0: [-21 -16  -4  -6  -8   8 -32 -19 -25  14 -18 -18 -10  -9  49  16  13   8
  17  21  -5 -23  -2  26 -16  14   9  -9  -5  12  -4 -14  16 -26   3   6
 -14   2 -22 -38 -13  11  35 -10 -26 -13  -3  16]
1: [ -4 -30   7   4  19  11 -18 -19  10   9 -33 -15  -1  -9  28 -13  -1 -14
   0  37 -34 -14   0  46   0  -6  22 -15  49  25  -4   1 -18 -31   8  29
  -9  36 -20 -12   4  13  11  12  17 -35 -27  25]
2: [ 14 -28   9  -8   9  16   8 -20  24   6 -35  -6  -7  -1   9 -35 -13 -10
 -14  19 -37  12 -16  49   9 -17  17  -4  51  26   7  -1 -27  -8   8  22
  -2  36 -19   6   6   3  16  22  13 -26 -20  15] : 1
3: [-31  11  10 -12 -17   0  27 -23 -26  27   3  -2 -17  -2  53   7  28  16
  30   9  22 -33  16  -4 -11  32 -14  -6 -61   7   2 -22  31 -14   3   4
 -18 -12  -9 -43 -32  -4  70 -17 -35  27   3   4] : 0
4: [ -8 -29  -8  -2   1  18 -32 -26  -7   7 -37 -14 -12   3  43  -1  13   9
   1  24 -33  -9 -17  45  -6  -4  18  -7  54  23   0 -16   3 -26   3  18
 -16  31 -34 -23 -16  16  30   1 -23 -39 -18  20] : 1
5: [-17 -21  -5  -4  -1   9 -28 -21 -14  11 -24 -18  -8  -6  43   8  11   2
  10  23 -17 -18   0  19 -16  10  13  -7  13  15  -6 -14  12 -15   3  22
 -12  11 -22 -39 -12  14  32  -4 -21 -20  -9  19] : 0
6: [-20   7  25 -22  -8  -6  42 -17  -7  20 -10  -2  -8   0  44  -8  10   0
  32  17  32 -23  23  -8  -5  27  -8   1 -59   5   6 -13  11 -15   5   5
  -4  -6   5 -20 -25  -8  54   0 -11  22  -2  10] : 3
7: [ 39 -30 -13   9   9  28  -5  -9  44 -13 -37   3 -11  12 -35 -39  -5 -13
 -51   9 -86  44 -41  47  25 -53  16 -12 110  31  11   0 -43   7   5  37
  -9  75 -33  55  25   5 -28  37  27 -51 -25   0] : 2
8: [ 57 -19   4 -46 -20  15   9  14  25 -22 -31  14 -12  10 -56 -48 -37 -16
 -44 -34 -44  72 -48   8   2 -47  26   8  86  13  19   1 -49  42   1 -23
  29  23   8  45  54 -10 -55  43   8 -20   7  16] : 7
9: [ -6 -21   7   3  21  15  22 -36  23  11 -36  -8  -9   7  43 -26  14   1
   1  32 -45  -7   2  46  22   0  11 -12  36  32   5 -13 -12 -34   8  45
 -15  46 -28  -9 -21   3  52  18   8 -32 -36  14] : 1
10: [-13 -26  -6   6  18  12 -17 -31   3  12 -39 -20  -2  -8  53   3  15  -6
   5  45 -24 -24   2  51   5  -2  15 -14  32  25  -7  -9   1 -43   7  37
 -15  31 -32 -23 -17  15  33   1   6 -34 -25  16] : 1
11: [-28   4  19  -8  -5  -6   3 -18 -30  23   2 -14  -2 -23  42  15  10  -7
  29  29  36 -39  32  -6 -17  26  -8  -7 -61   7  -6  -6  19 -29   4   3
  -7 -26  -3 -46 -14   7  33 -12  -6  22   8  14] : 6
12: [-15 -23  14  -6  16   8   4 -29  10  13 -26 -12  -3  -7  37 -19   3  -8
   3  31 -21 -14   9  38   9  -4  11  -9  16  24   2  -1 -12 -32   9  32
  -8  28 -17 -12 -10   8  37  14  13 -25 -23  22] : 1
13: [ 23  -6  42 -49 -17  -3  40  -6   9  10  -9   5  -8   2  -5 -35 -20  -1
   5 -13  17   9   4 -12  -7   5   6  16 -11   7  20  -5 -25   9   2 -13
  18 -11  21  -3  12 -15  11  19  -8  18   9  23] : 6
14: [ 15 -26  12 -30 -13  13 -15  -9   2   3 -26  -9 -10  10   5 -17 -11   9
  -6  -2 -21   6 -19  26  -9  -2  20  11  33  15  11 -10 -19   3   1  -3
   5  19  -8 -10   5  -1  13  11 -21 -24  -5  27] : 2
15: [ -7 -15  33  -9  12  -7 -28 -13 -11  14  -5 -22  14 -31  35   0 -23 -32
   9  28  41 -24  35  12 -13   3  12   0 -18  10  -5  16 -14 -28   6   5
  14 -30   8 -28  15  12 -11   8  26   0   3  32] : 11
16: [ -5 -15  21 -31 -34  -7 -44   4 -46   8   5 -16  -2 -12  26  25 -14   4
  12 -14  40 -22  16 -15 -41  24   6  12 -40  -4  -2  -2  15   4  -5 -38
  10 -50  12 -43   8  13  -5 -17 -38  12  35  24] : 11
17: [ -7 -19  13 -14   7   6 -17 -21  -3  11 -24 -15  -7  -9  35  -6  -2  -4
   6  27  -8 -15   5  31  -7   8  15  -3  13  16  -3  -6  -6 -27   6  16
  -3  10 -14 -26  -5   9  18   4  -2 -20  -9  22] : 5
18: [-13 -19  -6  -7  -8  10 -25 -18 -17  11 -25 -17 -10  -5  37   9  11   7
   9  19 -15 -15  -7  29 -11  12  12  -5  11  16  -3 -15  12 -26   2   8
 -11   3 -23 -33 -12  14  27  -6 -28 -16  -3  20] : 5
19: [  0 -12  22 -31 -12   4  23 -22  -9  12 -18  -3 -12   6  24 -12   4  12
  17   3   4   1   2   9 -11  13   6   6 -10  12  11 -17  -3 -11   2   3
  -1   3 -10 -23 -14  -3  38   9 -26  -5  -8  16] : 17
20: [  3 -12  16 -41 -32   5  11 -14 -14   9 -23   3 -24  22  19  -8  14  34
  13 -12  -5   4 -12   7 -16  21   5  11  -9   7  13 -29  14   0  -3 -16
  -8   7  -8 -16 -26  -8  51   0 -61   0   1  13] : 19
21: [-18 -16   8 -10  -8  -1 -52  -7 -35  11  -5 -18   2 -22  41  28  -4  -9
   0  15  17 -31  16   5 -28  13  13  -1 -16   7 -11   1  14 -23   1  -6
   0 -28  -5 -41   3  19   2 -11 -14  -6  13  24] : 0
22: [ -4 -43 -11  47  36  26 -34 -26  35   1 -46 -20   3  -4  12 -11  13 -17
 -36  62 -76  -8  -5  75  23 -29  16 -24  93  38  -6   4 -23 -36   7  67
 -28  61 -42  26   1  22   3  18  42 -70 -44   2] : 1
23: [ 33 -40  24 -38 -18   6 -43   7  -9  -3 -16 -11   0 -19 -16 -14 -37 -19
 -25 -14  -1  13 -11  15 -26 -12  27  15  15   6   6  12 -27  13   1 -27
  23 -20   9  -6  38   9 -38  13  -5 -11  25  39] : 14
24: [ 33 -26   4 -33  -9  19  38  -5  29  -2 -31  11 -20  10 -24 -49 -11  -2
 -32  -7 -50  38 -44  24  11 -27  19   5  57  22  19  -8 -34  21   7   4
   3  45 -15  24  18  -9   4  31  -1 -13  -9  13] : 2
25: [ 49 -25  19 -53 -27  11  29  11  14  -3 -13  13 -16   4 -41 -43 -31 -10
 -34 -29 -17  49 -38  -8  -4 -28  18  17  25   6  21   4 -41  43   3 -23
  23  10  18  23  35 -14 -26  30  -6  10  19  27] : 8
26: [ 32 -20  32 -51 -29   7  10   2   2   0 -20   5 -15  18 -18 -31 -22  10
  -7 -28  -5  28 -20  -3 -16   1  15  22  10   4  21  -9 -24  25  -1 -26
  17  -5   8   6  17  -9   4  16 -33   2  15  26] : 13
27: [  8 -17  22 -24   2  -1  11 -13  -4   9 -19  -7   4 -14  13 -20 -16 -13
   1  13   9  -6  12  15  -5  -2  12   5  -4  15   7   2 -18 -14   7   4
  10  -1   5 -12   9  -1  16  16  16   5  -3  27] : 17
28: [ 11 -35   4  -5  11  12 -37 -12   9   3 -28 -18   4 -18  -1 -15 -14 -26
 -22  23 -29   4  -6  39   0 -24  26  -6  61  22  -3   8 -28 -13   8  14
   3  15 -11  -1  20  15 -13  18  21 -34 -14  27] : 1
29: [  8 -43  -8  24  24  21 -35 -16  25   1 -32 -16   3 -12  12 -12  -1 -27
 -34  49 -56   2 -11  52  13 -36  24 -12  93  33  -5   8 -28 -23  11  43
 -11  46 -28  18  22  24 -15  21  38 -48 -25  15] : 22
30: [ 29 -26  32 -44 -20   0  -9   6 -10   6  -9  -6   1 -14 -14 -22 -33 -20
 -19  -8  11  10  -2  -4 -19 -12  19  15   5   7   8  10 -32  17   3 -26
  24 -15  16   1  31  -1 -27  35   1   9  19  35] : 23
31: [ 13 -14  24 -36  -6  11  45 -22  20   7 -32   8 -17  18   7 -34   1  12
   9   6 -23  15 -10  18   9   4   8   6  15  23  20 -21 -23  -1   4  13
  -4  28  -8   3 -14 -11  47  23 -12  -2 -19  16] : 19
32: [ 40  -9  38 -58 -15   8  96  -1  26   6 -10  24 -20   8 -25 -66 -18  -7
 -11 -25 -18  45 -20 -19  12 -19   3  14 -14  10  28  -4 -40  40   9  -2
  16  19  14  28  18 -29  12  37   9  34   2   7] : 25
33: [-33  -3   3   7  14   0 -15 -18 -37  26  -5 -18  -2 -25  60  19  16  -7
  27  34  18 -40  25   8 -13  19  -6 -15 -30  19 -11  -5  28 -36   6  16
 -13  -9 -13 -47 -18  14  40 -10  -6   2  -3  12] : 11
34: [-12 -35   3   3  13   2 -96 -11 -28   9 -15 -40  16 -43  44  33 -20 -34
  -3  35  -1 -38  20  36 -26  -9  28  -8  23  16 -20  16  -4 -43   5   6
   7 -23 -13 -36  22  35 -28  -4  16 -32   4  41] : 21
35: [ 12  -7  29 -38 -10   3  43 -17  14  11 -19   4 -11  12  14 -35  -4  11
  12   3   2   6  -1   4  -1   8   5   9   6  11  18 -16 -19   2   4  -1
   2   3   2  -6  -8 -12  34  16 -10   7 -12  19] : 31
36: [-12 -31  -5   4  11  11 -38 -24  -4   9 -32 -21  -6  -8  43   4   8  -2
   3  34 -29 -19  -5  46  -4   0  18 -10  33  23  -6 -10   4 -28   4  23
 -12  10 -24 -30  -7  16  26   2  -4 -29 -19  24] : 10
37: [ 40 -22  -4 -11   5  22  23  -3  38 -11 -30  10 -12   5 -33 -50 -15 -19
 -41   2 -72  45 -42  38  20 -49  16  -7  98  24  13   2 -45  19   6  19
   4  59 -13  44  32  -4 -28  45  23 -27 -16   5] : 7
38: [ -7 -29   7   1  13   8 -22 -24  -1  10 -26 -18 -14 -14  35  -5  -1 -13
   4  35 -13 -18  11  42  -4   1  17  -8  21  22   1  -4  -7 -30   7  20
  -9  11 -16 -26  -4  12  15   8  17 -29 -18  26] : 17
39: [ 13 -18  29 -31  -2   3  16  -4   5   6 -12  -5   0  -8   9 -23 -24 -15
  -9  11  -2   6   4   8  -8   0  13   8   6  12  10   0 -24  -3   5  -4
  14  -5   5  -7  18  -2   2  18   7   1   2  28] : 27
40: [ 44 -40   2 -34 -16  14 -56  19  -5  -8 -17 -11  -1 -22 -37 -12 -46 -30
 -47 -23 -22  37 -33  16 -12 -42  33  10  60   8   3  20 -33  26   5 -23
  26  -3  -1  10  60  14 -74  26   9 -23  26  37] : 23
41: [-28  -2   5  -8 -20   3  -3 -15 -36  21   1  -9 -15  -9  55  19  24  15
  27  16  24 -32  11  -1 -21  29  -7  -5 -38   1  -6 -17  39 -21   1  -3
 -18 -10  -8 -48 -28   7  51 -19 -39  16   8   9] : 3
